-11; -8; 18; 24; 31; -25; -3; -9; 28; -1; -16; 24; 6; 20; 0; -11; 6; -4; -5; 5; -6; -1; 1; -15; 43; -7; 3; -8; 11; 5; -8; -9; -36; -10; -15; 2; 3; -19; 24; 7; 35; -49; 38; -3; 0; -3; 8; -16; 4; 13; -4; -10; 23; -29; 0; 10 : Fanob guguf
-19; -10; 32; 15; 21; 12; -4; -11; 27; 2; -20; 29; 4; 31; -4; -11; -15; 0; -13; 8; -5; 5; 8; 4; 39; -6; 3; -5; 19; 6; -12; -6; -21; -8; -14; -8; 6; -27; 30; 7; 42; -43; 31; -7; 10; 24; 9; -39; 1; 7; -18; -12; 4; -33; 4; 8 : Fanob guguf
-17; 13; 17; 2; 11; -23; -2; -5; 27; -12; -13; 12; 13; 4; 0; -7; 4; -4; -6; 10; -8; -8; -3; -20; 25; -7; 12; -12; -2; 3; -1; -7; -21; -21; -6; 4; 6; -56; 9; 3; 7; -29; 25; 3; 1; 10; -9; -20; 5; 7; -2; -13; 10; -29; 0; -5 : Fanob Zilar
-12; 6; 20; 18; 31; -8; -3; -15; 21; -6; -16; 27; 2; 11; 8; -2; 1; -1; -5; -1; -7; -1; -1; -11; 32; -3; 1; -10; 5; 0; -14; -8; -13; -16; 5; 4; -5; -58; 25; 10; 25; -31; 34; 5; 5; 3; -4; -22; 5; 10; 1; -6; 13; -34; -7; 0 : Fanob Zilar
-14; -2; 19; 17; -3; -1; -4; -7; 15; -9; -16; 19; 6; 15; -9; -20; -14; -3; -14; 11; -1; 2; 6; -4; 47; -3; 9; -13; 13; 3; 0; -8; -18; -22; -14; 3; 7; -42; 20; 5; 36; -56; 16; -11; 4; 12; 2; -43; 2; 1; -24; -8; 0; -32; 6; 12 : Fanob Zilar
6; 35; 7; 1; 41; -3; -10; -18; 65; 0; 7; 0; 11; -2; 18; 39; 10; -9; 3; -5; -15; -17; -19; 2; -14; 2; -11; 2; -16; 16; -6; 6; 8; -2; -8; -7; -12; -67; -14; 12; -47; 24; 42; 19; 8; 11; -2; 20; 8; 5; 51; -9; 45; -19; -21; -4 : Sifo pur
-15; -2; 13; 13; 1; -19; -3; -3; 6; -15; -19; 14; 9; 6; -5; -9; -4; 2; -7; 9; -2; 2; 3; -17; 35; -4; 12; -13; 0; -3; 0; 2; -15; -28; -13; 0; 8; -42; 12; 7; 24; -44; 23; 0; -2; 25; -2; -31; 7; 7; -7; -5; 4; -33; 2; 5 : Fanob Zilar
1; 27; 1; -7; 23; -12; -5; -5; 39; -1; 7; -2; 1; -8; 11; 11; 4; -6; 6; -1; -6; -18; -13; 3; -14; -2; -14; 1; -11; 13; -7; 5; 1; 7; -2; 1; -11; -35; -8; -2; -35; 18; 8; 8; 5; -4; -2; 31; 1; 2; 30; -12; 30; 1; -5; 1 : Sifo kegoz
1; -9; 18; 18; 32; 0; -3; -10; -4; -13; -23; 11; 5; -26; -1; -15; 35; 1; -13; -2; -11; 15; 5; -11; 41; -11; 16; 3; -12; -17; -4; -6; -4; -22; 9; 8; -2; -68; 8; 7; 24; 19; -44; 7; 3; 12; -3; -10; -4; 23; -21; -11; -22; -16; 21; 6 : Fanob guguf
1; 36; 9; 10; 18; 29; -14; -15; 66; 6; 9; 17; 9; -5; 11; 11; -14; -9; 10; 4; -11; -32; -13; 28; -8; -8; -29; 0; 1; 27; -16; 18; 13; 14; 14; 1; -25; -74; 14; 5; -41; 1; 19; 2; 11; -5; -3; 31; -2; -4; 49; -17; 44; -17; -17; 3 : Sifo kegoz
-1; 35; 8; 3; 13; 10; -10; -13; 58; -4; 8; 9; 12; -7; 9; 22; -8; -10; 5; 4; -12; -27; -25; 16; -6; 2; -22; -8; -9; 23; -10; 9; 9; -2; 9; 1; -15; -84; -2; 8; -41; 1; 31; 10; 3; 17; -3; 22; 7; -2; 53; -13; 44; -26; -20; 0 : Sifo pur
5; 36; 8; 6; 34; 6; -11; -20; 48; -7; 4; 9; 11; -8; 15; 31; 4; -8; 3; 0; -11; -21; -16; 4; -3; 3; -26; -3; -10; 9; -18; 8; 14; -8; 8; 2; -17; -77; 2; 18; -36; 18; 34; 17; 8; 16; -17; 16; 6; 4; 50; -9; 37; -24; -22; -3 : Sifo pur
-22; 21; 25; 9; 32; -34; -5; -16; 35; -9; -21; 26; 12; 13; 9; -1; 9; -2; -9; 8; -7; -2; -4; -28; 34; -2; 17; -16; -9; -10; -11; -18; -30; -28; -6; 4; 6; -68; 24; 7; 39; -42; 57; 2; 1; 8; -6; -29; 14; 23; 3; -14; 21; -40; -8; -1 : Fanob Zilar
